Below is a small trained network, with its code and all its weights. Each question gives an input and a class and asks what happens when units are switched off, that is, made to give their printed mean instead of their output.

import numpy as np


def w(rows, s, z=0):
    codes = np.array(rows[::2]) - 128.0
    scale = np.full(codes.shape[1], s)
    scale[-1] = z or s
    return codes * scale


def f(y):
    return np.maximum(y, 0)


def log_softmax(a):
    a = a - a.max(-1, keepdims=True)
    return a - np.log(np.exp(a).sum(-1, keepdims=True))


def net(x, mask):
    res = np.array(x, float).reshape(1, 3) / 4 @ E
    y = f(res @ A[0][:, :-1].T + A[0][:, -1])
    res = res + np.where(mask, y, B[0][:, -1]) @ B[0][:, :-1]
    return log_softmax(res[-1] @ U[:, :-1].T + U[:, -1])


A, B = {}, {}
E = w([
[2,94,246,94],'x0',
[93,254,90,41],'x1',
[128,128,127,128],'x2',
],0.0099)
A[0] = w([
[147,33,144,206,233],'neuron 0',
[72,120,213,94,176],'neuron 1',
[101,105,164,137,135],'neuron 2',
[237,142,42,141,254],'neuron 3',
[112,247,121,57,162],'neuron 4',
[143,130,140,157,122],'neuron 5',
[193,147,64,157,217],'neuron 6',
[123,174,94,82,144],'neuron 7',
[158,58,150,158,198],'neuron 8',
[133,114,149,130,129],'neuron 9',
],0.014,0.0069)
B[0] = w([
[140,98,136,224,218],'neuron 0',
[67,88,195,123,211],'neuron 1',
[136,111,156,130,163],'neuron 2',
[254,198,104,133,249],'neuron 3',
[125,151,166,74,227],'neuron 4',
[120,127,107,138,139],'neuron 5',
[205,188,101,137,213],'neuron 6',
[137,143,155,108,180],'neuron 7',
[156,95,125,198,188],'neuron 8',
[121,117,128,148,141],'neuron 9',
],0.016,0.019)
U = w([
[180,126,49,254,210],'0',
[121,78,70,83,1],'1',
[187,175,120,16,220],'2',
[114,104,85,116,18],'3',
[121,117,85,114,24],'4',
[98,19,195,208,185],'5',
[114,99,93,115,14],'6',
[33,106,180,3,201],'7',
],0.0097,0.0031)

Each question gives the input, the list of numbers given to net, and the class t.
The units are the neurons (one row each of A and B). Each row of codes is followed by its name. A weight is (code - 128) times the scale printed after its matrix; where a second scale follows, it is the last column's (A, B and U).
mask holds one flag per neuron, in row order. A switched-off neuron (its flag False) gives its mean, the last column of its row in B, instead of its output. The means were averaged over made-up inputs and are rounded, as every weight is.
A unit's drop is (log p(t) with every unit on - log p(t) with that unit switched off) / (log p(t) with every unit on - log p(t) with every unit switched off).
The circuit of an input: a set's keep is (log p(t) with only the set's units on - log p(t) with every unit switched off) / (log p(t) with every unit on - log p(t) with every unit switched off). Starting from all 10 units, units are removed one at a time, each time the one whose removal leaves the highest keep (on an exact tie, the one counted first), for as long as the keep stays at least 0.8.
circuit, biggest first: the units of the circuit, biggest drop first
unit that matters most: the unit with the biggest drop
top k neurons: the k neurons with the biggest drops, biggest first
drop of u: that unit's drop, to one decimal
input [8,1,4], class 7: unit that matters most	neuron 0
input [1,1,-2], class 7: circuit, biggest first	[neuron 3; neuron 0]
input [-3,1,-3], class 2: top 2 neurons	[neuron 0; neuron 8]
input [1,1,-8], class 7: circuit, biggest first	[neuron 3; neuron 0]
input [-2,1,4], class 2: top 2 neurons	[neuron 0; neuron 8]
input [6,1,1], class 7: top 2 neurons	[neuron 0; neuron 8]
input [2,-4,5], class 5: drop of neuron 3	0.5
input [2,-5,-2], class 5: drop of neuron 3	0.5
input [2,-7,-4], class 5: drop of neuron 3	0.6
input [1,-7,-6], class 5: top 2 neurons	[neuron 3; neuron 6]
